In the rows, 128 means zero.
Rows near named flat spaces through zero:
q724-q434: 122, 140, 127, 111, 137, 137, 97, 137, 119, 126, 105, 125, 125, 157, 133, 113, 142, 113, 142, 106, 145, 144, 119, 133, 117
q629-q130: 123, 140, 118, 88, 146, 122, 125, 150, 89, 126, 106, 122, 144, 160, 134, 128, 108, 96, 175, 93, 123, 125, 119, 138, 114
q724-q434: 128, 142, 128, 140, 157, 169, 108, 114, 130, 133, 86, 147, 125, 97, 125, 104, 124, 106, 98, 106, 114, 144, 152, 143, 115
q64-q122: 118, 123, 103, 75, 124, 122, 172, 163, 68, 147, 124, 135, 151, 144, 109, 123, 112, 132, 178, 114, 95, 71, 155, 97, 136
q64-q122: 146, 110, 132, 116, 124, 153, 126, 127, 117, 99, 105, 134, 133, 103, 102, 106, 141, 150, 137, 155, 141, 166, 83, 123, 126
q64-q122: 138, 101, 119, 128, 126, 152, 170, 123, 75, 152, 123, 127, 117, 98, 144, 130, 159, 185, 162, 199, 115, 131, 134, 119, 127
q64-q122: 93, 117, 153, 140, 111, 121, 119, 131, 107, 159, 154, 145, 92, 109, 145, 138, 169, 174, 132, 170, 116, 109, 159, 127, 126
q657-q136: 102, 114, 157, 146, 107, 98, 117, 154, 130, 95, 131, 148, 128, 160, 142, 136, 150, 139, 132, 135, 160, 171, 116, 123, 121
q629-q130: 161, 136, 103, 70, 139, 135, 125, 111, 78, 135, 124, 83, 115, 137, 112, 93, 157, 110, 154, 146, 132, 110, 76, 120, 143
q724-q434: 133, 140, 152, 141, 100, 102, 174, 132, 160, 136, 168, 138, 140, 83, 115, 163, 71, 124, 93, 97, 96, 77, 151, 135, 151
q64-q122: 138, 143, 128, 135, 133, 164, 164, 141, 91, 153, 85, 135, 130, 93, 157, 112, 148, 147, 118, 121, 119, 125, 158, 137, 139
q724-q434: 108, 157, 121, 73, 132, 103, 78, 156, 105, 145, 140, 88, 116, 161, 143, 113, 161, 117, 163, 96, 134, 78, 98, 143, 146
q724-q434: 134, 119, 108, 145, 155, 144, 93, 121, 162, 114, 107, 114, 145, 178, 154, 153, 107, 126, 171, 127, 159, 191, 107, 150, 88
q629-q130: 114, 136, 151, 132, 124, 113, 100, 118, 140, 110, 134, 147, 112, 136, 103, 109, 134, 88, 86, 108, 134, 135, 132, 119, 127
q724-q434: 122, 83, 125, 208, 164, 153, 128, 95, 147, 79, 104, 172, 129, 34, 124, 106, 148, 147, 62, 204, 108, 194, 137, 131, 123
q629-q130: 127, 124, 136, 155, 133, 137, 127, 112, 135, 112, 116, 151, 119, 94, 114, 101, 146, 118, 72, 138, 124, 143, 142, 118, 137
q629-q130: 179, 185, 137, 68, 111, 93, 132, 115, 102, 122, 137, 68, 112, 175, 113, 87, 144, 38, 95, 65, 163, 101, 65, 124, 169
q657-q136: 196, 146, 116, 119, 129, 149, 134, 57, 132, 161, 137, 71, 95, 187, 135, 135, 130, 92, 134, 147, 169, 161, 95, 129, 108
q724-q434: 129, 133, 136, 132, 119, 132, 92, 121, 167, 123, 139, 119, 119, 123, 119, 125, 138, 140, 113, 126, 144, 131, 105, 136, 133
q657-q136: 138, 146, 114, 136, 149, 162, 123, 135, 109, 147, 74, 117, 130, 170, 178, 120, 151, 124, 148, 108, 158, 169, 143, 143, 110
q629-q130: 123, 126, 161, 156, 95, 151, 125, 130, 154, 137, 127, 150, 111, 101, 127, 128, 152, 177, 98, 140, 144, 142, 142, 126, 133
q657-q136: 64, 100, 137, 125, 150, 85, 122, 149, 75, 134, 157, 156, 122, 114, 150, 166, 116, 136, 183, 164, 75, 104, 160, 144, 102
q629-q130: 120, 154, 166, 151, 102, 136, 116, 133, 166, 138, 125, 148, 116, 118, 128, 128, 129, 127, 78, 85, 141, 127, 155, 135, 135
q657-q136: 93, 131, 149, 99, 101, 106, 130, 179, 80, 113, 109, 159, 130, 173, 119, 100, 164, 123, 138, 100, 146, 126, 143, 96, 136
q657-q136: 124, 96, 126, 127, 132, 110, 164, 130, 117, 79, 130, 168, 157, 102, 75, 124, 84, 104, 118, 139, 98, 136, 128, 100, 125
q64-q122: 134, 164, 159, 101, 112, 115, 149, 134, 124, 130, 137, 139, 131, 75, 90, 117, 87, 83, 81, 64, 93, 70, 134, 137, 157
q64-q122: 106, 143, 154, 116, 117, 98, 112, 152, 120, 108, 133, 138, 125, 120, 121, 113, 140, 107, 105, 97, 128, 113, 118, 131, 147
q657-q136: 144, 133, 101, 70, 111, 91, 148, 151, 108, 114, 150, 93, 149, 170, 101, 112, 127, 109, 154, 109, 135, 80, 89, 97, 161
q629-q130: 125, 141, 114, 178, 147, 100, 125, 129, 187, 114, 145, 113, 147, 102, 163, 144, 110, 111, 77, 104, 118, 112, 138, 154, 153
q657-q136: 147, 131, 106, 136, 146, 122, 164, 116, 127, 132, 127, 119, 147, 137, 139, 146, 89, 98, 131, 117, 113, 124, 144, 131, 123
q657-q136: 81, 126, 136, 130, 151, 160, 31, 117, 145, 170, 134, 130, 86, 105, 146, 135, 162, 176, 157, 155, 114, 118, 141, 165, 97
q64-q122: 101, 124, 157, 124, 115, 70, 122, 154, 133, 87, 158, 141, 139, 122, 118, 145, 105, 105, 123, 109, 120, 121, 104, 137, 137
q657-q136: 150, 142, 127, 197, 140, 119, 154, 107, 175, 140, 132, 107, 136, 153, 201, 183, 96, 112, 111, 117, 150, 170, 150, 165, 113
q724-q434: 153, 105, 110, 124, 98, 143, 164, 104, 135, 162, 166, 111, 114, 120, 107, 137, 143, 188, 138, 188, 125, 94, 133, 93, 141
q724-q434: 150, 142, 127, 150, 151, 144, 131, 96, 135, 142, 115, 116, 121, 132, 154, 145, 106, 98, 121, 121, 131, 157, 135, 155, 107
q657-q136: 99, 136, 154, 163, 120, 135, 119, 157, 138, 126, 102, 159, 128, 123, 159, 128, 149, 148, 106, 106, 142, 152, 162, 139, 126
q629-q130: 119, 106, 134, 145, 134, 128, 102, 119, 141, 98, 125, 143, 125, 131, 118, 124, 138, 133, 126, 156, 142, 173, 110, 125, 111
q64-q122: 100, 164, 159, 89, 105, 138, 64, 136, 123, 146, 123, 142, 87, 128, 86, 64, 187, 112, 78, 82, 136, 82, 139, 109, 152
q64-q122: 130, 118, 76, 142, 159, 135, 165, 113, 105, 162, 124, 123, 135, 157, 152, 132, 127, 119, 141, 148, 105, 105, 190, 104, 120
q724-q434: 125, 140, 153, 126, 120, 102, 157, 139, 73, 126, 122, 129, 114, 133, 157, 121, 155, 106, 119, 127, 134, 135, 130, 132, 139
q657-q136: 144, 130, 115, 153, 136, 103, 153, 115, 155, 134, 158, 102, 139, 124, 158, 168, 93, 120, 127, 131, 118, 116, 127, 149, 133
q629-q130: 109, 121, 121, 76, 130, 103, 131, 143, 63, 132, 142, 125, 120, 132, 108, 110, 145, 118, 162, 143, 102, 84, 120, 110, 137
q724-q434: 128, 156, 166, 123, 104, 102, 87, 131, 160, 114, 145, 112, 111, 151, 130, 130, 136, 104, 105, 89, 164, 139, 88, 148, 136
q724-q434: 139, 130, 116, 125, 154, 118, 97, 98, 146, 111, 132, 112, 127, 169, 120, 133, 104, 75, 134, 119, 140, 157, 104, 136, 103
q64-q122: 149, 172, 152, 114, 128, 101, 153, 138, 116, 96, 114, 124, 140, 75, 113, 93, 110, 53, 52, 57, 113, 100, 105, 145, 176
q64-q122: 85, 119, 148, 153, 129, 90, 136, 161, 113, 108, 134, 159, 136, 115, 154, 143, 129, 129, 122, 126, 112, 129, 154, 136, 130
q629-q130: 139, 147, 137, 98, 116, 151, 89, 122, 135, 151, 127, 103, 107, 136, 123, 118, 149, 144, 143, 118, 148, 121, 98, 140, 128
q629-q130: 97, 118, 156, 114, 124, 92, 137, 162, 80, 80, 108, 169, 142, 159, 116, 118, 123, 87, 139, 108, 134, 164, 126, 113, 114
131, 136, 136, 129, 138, 160, 109, 149, 116, 112, 78, 130, 133, 95, 146, 99, 161, 149, 125, 121, 144, 164, 101, 151, 134 => q629-q130
133, 120, 115, 133, 136, 118, 49, 81, 201, 101, 159, 110, 109, 184, 86, 116, 132, 93, 106, 137, 164, 157, 89, 112, 110 => q64-q122
150, 133, 125, 128, 121, 160, 80, 92, 176, 151, 138, 100, 102, 159, 122, 132, 142, 148, 135, 142, 164, 149, 103, 133, 110 => q64-q122
110, 112, 115, 140, 130, 151, 105, 163, 145, 124, 106, 130, 145, 126, 155, 133, 152, 195, 165, 143, 144, 149, 121, 138, 123 => q724-q434
120, 137, 145, 104, 113, 115, 128, 113, 97, 148, 139, 141, 101, 193, 107, 124, 130, 84, 132, 113, 138, 124, 156, 99, 107 => q657-q136
143, 137, 136, 149, 150, 141, 102, 97, 130, 120, 105, 118, 110, 146, 151, 122, 142, 95, 114, 133, 155, 188, 111, 150, 105 => q724-q434
134, 148, 149, 134, 124, 140, 112, 131, 146, 118, 109, 132, 127, 109, 127, 115, 129, 118, 98, 97, 140, 142, 115, 145, 135 => q64-q122
127, 135, 126, 68, 110, 158, 113, 160, 101, 133, 98, 132, 135, 147, 93, 94, 145, 149, 165, 101, 140, 113, 111, 107, 132 => q64-q122
140, 113, 134, 166, 137, 131, 144, 99, 122, 118, 127, 132, 112, 100, 143, 125, 149, 131, 99, 176, 130, 164, 125, 131, 127 => q724-q434
119, 140, 118, 148, 133, 116, 98, 143, 168, 132, 132, 104, 136, 174, 173, 151, 133, 135, 143, 107, 157, 140, 125, 148, 123 => q657-q136
129, 128, 135, 141, 133, 132, 146, 123, 114, 139, 127, 132, 123, 101, 144, 137, 125, 134, 123, 140, 113, 127, 141, 140, 127 => q657-q136
97, 106, 138, 121, 137, 125, 140, 158, 76, 102, 97, 173, 143, 126, 122, 119, 128, 126, 154, 135, 114, 155, 144, 117, 109 => q629-q130
143, 129, 95, 130, 136, 178, 129, 129, 151, 181, 117, 103, 138, 131, 159, 156, 118, 189, 179, 136, 127, 114, 147, 145, 114 => q724-q434
174, 105, 102, 153, 167, 158, 142, 59, 153, 124, 135, 112, 130, 78, 112, 150, 76, 115, 125, 180, 102, 159, 105, 148, 102 => q657-q136
98, 128, 133, 110, 112, 82, 71, 131, 153, 138, 198, 96, 98, 114, 124, 131, 167, 157, 127, 153, 120, 62, 96, 134, 159 => q629-q130
143, 136, 124, 153, 160, 134, 127, 102, 124, 132, 112, 114, 122, 136, 167, 144, 116, 96, 130, 131, 133, 168, 127, 159, 105 => q724-q434
141, 131, 92, 108, 168, 113, 103, 93, 136, 130, 145, 95, 131, 170, 122, 142, 89, 69, 156, 122, 118, 122, 111, 137, 104 => q724-q434
116, 112, 120, 127, 117, 120, 115, 156, 140, 118, 134, 118, 140, 152, 145, 142, 145, 173, 168, 145, 150, 140, 105, 128, 128 => q724-q434
115, 134, 124, 105, 122, 147, 113, 153, 106, 147, 111, 126, 122, 126, 133, 105, 168, 162, 145, 126, 131, 107, 132, 122, 139 => q724-q434

Rows near named flat spaces through zero:
q115-q745: 125, 153, 120, 152, 140, 146, 161, 79, 189, 132, 129, 127, 135, 160, 191, 116, 102, 122, 157, 133, 133, 130, 169, 103, 140
q836-q783: 148, 114, 140, 185, 128, 109, 103, 129, 167, 101, 138, 155, 108, 140, 105, 117, 146, 131, 85, 146, 109, 169, 141, 132, 157
q875-q377: 135, 127, 121, 140, 133, 98, 113, 116, 114, 118, 149, 126, 112, 109, 117, 128, 167, 118, 107, 133, 116, 151, 123, 94, 148
q875-q377: 147, 134, 127, 150, 134, 128, 114, 128, 108, 116, 154, 103, 102, 121, 115, 107, 138, 140, 77, 164, 152, 152, 122, 99, 116
q836-q783: 107, 125, 129, 136, 153, 128, 125, 121, 106, 134, 138, 116, 143, 116, 150, 128, 153, 125, 142, 127, 116, 126, 119, 100, 142
q291-q691: 119, 150, 130, 85, 141, 143, 142, 169, 62, 131, 99, 115, 138, 170, 111, 146, 107, 113, 60, 117, 177, 171, 98, 164, 86
q875-q377: 99, 105, 136, 101, 125, 110, 94, 96, 129, 158, 102, 167, 163, 94, 132, 150, 138, 99, 193, 69, 75, 116, 117, 150, 165
q291-q691: 134, 108, 146, 121, 99, 157, 45, 82, 103, 171, 136, 111, 135, 70, 98, 87, 94, 131, 148, 133, 141, 126, 97, 142, 115
q836-q783: 138, 111, 150, 136, 151, 115, 104, 86, 118, 157, 112, 146, 122, 115, 127, 129, 118, 143, 130, 109, 107, 121, 112, 141, 137
q115-q745: 109, 165, 88, 86, 73, 120, 154, 142, 139, 103, 118, 131, 152, 155, 99, 129, 128, 63, 144, 110, 140, 161, 126, 127, 135
q836-q783: 112, 126, 130, 129, 124, 96, 88, 91, 113, 139, 176, 106, 138, 114, 111, 141, 219, 88, 137, 131, 161, 184, 124, 86, 169
q291-q691: 110, 126, 143, 104, 154, 165, 167, 108, 132, 164, 114, 104, 140, 121, 167, 124, 88, 184, 204, 135, 154, 18, 126, 123, 91
q115-q745: 159, 111, 127, 152, 129, 118, 158, 95, 154, 148, 130, 136, 114, 113, 157, 123, 108, 160, 192, 115, 72, 65, 139, 127, 139
q291-q691: 129, 105, 171, 161, 153, 128, 99, 100, 162, 146, 122, 148, 128, 149, 121, 133, 135, 152, 120, 133, 150, 137, 135, 157, 141
q115-q745: 134, 108, 106, 94, 121, 82, 66, 185, 14, 106, 145, 128, 106, 40, 79, 145, 186, 97, 56, 109, 67, 172, 82, 105, 136
q836-q783: 122, 119, 139, 127, 127, 121, 151, 149, 150, 120, 139, 122, 125, 140, 110, 142, 157, 154, 153, 146, 157, 85, 135, 129, 124
q875-q377: 119, 130, 122, 104, 116, 132, 118, 173, 152, 98, 91, 172, 127, 126, 124, 145, 97, 112, 92, 110, 106, 142, 148, 163, 122
q836-q783: 140, 142, 118, 144, 117, 149, 134, 128, 117, 125, 111, 127, 134, 150, 126, 98, 78, 117, 105, 127, 113, 155, 112, 144, 117
q836-q783: 126, 112, 138, 146, 133, 149, 117, 166, 101, 131, 135, 118, 145, 133, 134, 129, 134, 129, 117, 129, 118, 148, 120, 154, 125
q875-q377: 143, 83, 165, 196, 158, 93, 135, 126, 158, 136, 144, 152, 127, 156, 120, 152, 190, 161, 154, 124, 96, 119, 132, 153, 175
q875-q377: 116, 149, 98, 119, 109, 134, 116, 153, 142, 91, 100, 163, 137, 125, 141, 121, 93, 77, 87, 107, 81, 183, 143, 132, 139
q115-q745: 109, 132, 96, 92, 94, 100, 69, 185, 66, 84, 139, 134, 127, 74, 72, 131, 174, 66, 59, 122, 105, 199, 102, 105, 141
q875-q377: 152, 117, 137, 163, 121, 103, 151, 110, 168, 133, 150, 133, 121, 163, 125, 143, 165, 131, 155, 126, 128, 138, 147, 140, 157
q291-q691: 134, 120, 130, 142, 156, 137, 122, 156, 119, 112, 99, 155, 115, 114, 151, 125, 88, 146, 80, 122, 78, 126, 131, 140, 118
q836-q783: 108, 143, 138, 139, 135, 162, 116, 110, 100, 136, 113, 105, 150, 152, 98, 80, 91, 132, 108, 153, 171, 138, 81, 125, 106
q875-q377: 124, 158, 97, 90, 113, 121, 134, 116, 110, 122, 111, 134, 128, 122, 134, 128, 105, 87, 111, 105, 116, 157, 124, 113, 124
q875-q377: 98, 124, 136, 83, 136, 147, 124, 126, 99, 155, 75, 147, 162, 119, 129, 132, 79, 125, 160, 87, 110, 91, 96, 165, 111
q875-q377: 123, 155, 106, 78, 109, 108, 184, 127, 104, 126, 118, 108, 124, 146, 87, 131, 129, 127, 154, 128, 165, 81, 97, 111, 104
q115-q745: 122, 134, 106, 49, 107, 125, 168, 151, 68, 155, 130, 95, 140, 102, 132, 160, 137, 122, 190, 98, 134, 70, 110, 131, 98
q115-q745: 62, 137, 117, 121, 137, 139, 93, 154, 135, 84, 92, 164, 161, 103, 117, 106, 117, 97, 107, 127, 96, 137, 113, 101, 146
q836-q783: 125, 101, 140, 179, 140, 128, 152, 155, 122, 134, 125, 139, 164, 167, 138, 134, 148, 128, 163, 106, 72, 134, 112, 167, 160
q836-q783: 81, 126, 144, 103, 157, 142, 107, 113, 102, 146, 115, 120, 157, 112, 132, 128, 135, 130, 146, 125, 154, 106, 105, 112, 123
q115-q745: 98, 153, 114, 102, 167, 117, 114, 122, 60, 125, 106, 131, 142, 125, 145, 138, 136, 84, 66, 102, 116, 193, 101, 99, 134
q291-q691: 120, 112, 138, 120, 138, 123, 107, 139, 103, 143, 157, 109, 135, 109, 139, 154, 181, 123, 136, 125, 142, 141, 134, 123, 137
q836-q783: 112, 126, 117, 80, 103, 116, 139, 168, 175, 110, 111, 167, 135, 121, 143, 179, 138, 102, 155, 94, 111, 117, 175, 158, 137
q291-q691: 140, 127, 101, 151, 108, 140, 157, 192, 100, 93, 155, 98, 120, 113, 119, 101, 131, 143, 126, 160, 96, 101, 115, 105, 114
q875-q377: 167, 144, 120, 145, 135, 95, 173, 80, 130, 149, 142, 120, 112, 176, 149, 146, 147, 113, 130, 109, 129, 166, 138, 125, 146
q875-q377: 111, 133, 119, 116, 135, 119, 95, 101, 67, 139, 89, 147, 148, 108, 104, 104, 99, 94, 107, 92, 79, 159, 69, 128, 138
q115-q745: 114, 140, 130, 148, 158, 147, 161, 114, 160, 125, 112, 133, 137, 151, 174, 119, 99, 145, 144, 134, 122, 102, 144, 114, 128
q291-q691: 139, 133, 137, 147, 158, 103, 167, 108, 123, 136, 109, 141, 124, 178, 125, 140, 132, 137, 117, 113, 123, 134, 113, 139, 138
q115-q745: 174, 102, 116, 142, 95, 89, 132, 163, 116, 113, 163, 127, 93, 99, 93, 140, 171, 140, 132, 131, 85, 116, 129, 133, 140
q291-q691: 147, 117, 124, 135, 111, 124, 128, 149, 85, 142, 171, 90, 132, 128, 122, 138, 173, 118, 136, 130, 135, 155, 119, 134, 131
q291-q691: 136, 90, 144, 168, 146, 89, 95, 106, 118, 144, 179, 121, 124, 94, 133, 146, 219, 131, 157, 126, 96, 140, 131, 101, 179
q836-q783: 120, 155, 108, 90, 107, 135, 114, 113, 123, 125, 122, 123, 129, 117, 128, 121, 107, 93, 111, 123, 150, 157, 132, 113, 117
q291-q691: 114, 95, 167, 142, 164, 115, 85, 102, 125, 157, 147, 129, 134, 109, 134, 151, 184, 146, 143, 127, 144, 127, 130, 126, 151
q115-q745: 158, 112, 135, 126, 136, 139, 136, 173, 73, 131, 122, 112, 103, 112, 111, 122, 98, 175, 95, 140, 117, 91, 101, 152, 85
q115-q745: 133, 127, 158, 138, 148, 165, 117, 107, 128, 154, 107, 120, 129, 151, 133, 109, 75, 160, 108, 142, 170, 122, 119, 158, 96
q291-q691: 141, 130, 140, 137, 134, 139, 150, 120, 124, 144, 114, 122, 130, 163, 121, 121, 99, 146, 127, 129, 146, 120, 114, 155, 111
115, 122, 145, 100, 157, 140, 171, 199, 109, 110, 91, 133, 119, 148, 105, 147, 105, 186, 103, 143, 157, 53, 110, 157, 77 => q875-q377
123, 153, 106, 136, 99, 130, 96, 96, 156, 111, 124, 143, 134, 128, 124, 100, 108, 75, 103, 125, 119, 197, 138, 111, 150 => q115-q745
96, 107, 146, 116, 125, 176, 94, 144, 159, 144, 98, 154, 168, 109, 165, 132, 83, 127, 171, 104, 104, 106, 149, 176, 126 => q875-q377
112, 114, 146, 117, 111, 137, 90, 137, 150, 138, 168, 109, 142, 120, 128, 154, 186, 114, 147, 141, 185, 153, 160, 136, 138 => q291-q691
147, 84, 162, 142, 144, 121, 47, 144, 94, 147, 164, 123, 110, 82, 125, 154, 180, 138, 79, 131, 132, 177, 138, 148, 136 => q836-q783
141, 111, 121, 166, 132, 113, 118, 117, 128, 118, 139, 137, 114, 89, 129, 103, 131, 144, 142, 134, 63, 102, 119, 98, 150 => q291-q691
138, 115, 130, 136, 122, 107, 82, 149, 199, 88, 103, 205, 102, 104, 139, 153, 117, 109, 72, 107, 72, 171, 185, 154, 157 => q836-q783
113, 121, 141, 112, 149, 111, 124, 100, 137, 140, 123, 137, 125, 111, 128, 142, 146, 144, 154, 123, 138, 89, 127, 111, 134 => q836-q783
111, 120, 159, 86, 116, 148, 89, 133, 149, 138, 78, 161, 136, 133, 84, 134, 79, 138, 112, 118, 173, 114, 120, 190, 98 => q836-q783
125, 137, 100, 112, 80, 123, 100, 154, 152, 99, 159, 128, 127, 103, 127, 137, 160, 77, 119, 130, 126, 181, 165, 115, 147 => q291-q691
104, 124, 133, 61, 107, 150, 94, 154, 137, 132, 65, 176, 146, 105, 119, 147, 63, 111, 125, 85, 116, 115, 132, 191, 104 => q875-q377
151, 120, 126, 131, 110, 143, 119, 189, 101, 105, 139, 111, 104, 115, 96, 115, 114, 152, 76, 160, 139, 126, 119, 143, 93 => q115-q745
87, 153, 117, 83, 136, 152, 90, 130, 133, 107, 105, 139, 131, 91, 144, 120, 97, 108, 88, 136, 152, 138, 142, 97, 109 => q836-q783
93, 104, 177, 163, 150, 153, 65, 73, 186, 147, 90, 170, 156, 130, 113, 98, 92, 148, 148, 131, 137, 113, 119, 155, 147 => q115-q745
149, 134, 103, 109, 113, 126, 123, 126, 87, 138, 126, 125, 122, 97, 148, 126, 104, 104, 122, 100, 79, 147, 122, 128, 124 => q291-q691
153, 118, 139, 165, 132, 105, 121, 111, 134, 127, 116, 153, 116, 151, 100, 120, 124, 131, 101, 121, 103, 156, 112, 149, 146 => q115-q745
124, 134, 124, 100, 156, 148, 161, 163, 92, 135, 109, 120, 130, 129, 172, 149, 100, 144, 118, 113, 118, 102, 132, 139, 96 => q291-q691
135, 136, 123, 149, 145, 101, 184, 176, 121, 94, 121, 137, 120, 187, 108, 148, 157, 131, 86, 132, 125, 146, 120, 136, 133 => q115-q745
113, 141, 152, 162, 154, 157, 153, 150, 172, 107, 115, 128, 135, 203, 128, 122, 115, 151, 86, 165, 193, 144, 143, 146, 112 => q115-q745
148, 147, 95, 132, 68, 129, 136, 138, 114, 110, 147, 104, 126, 134, 80, 90, 119, 99, 128, 144, 131, 152, 105, 120, 123 => q291-q691
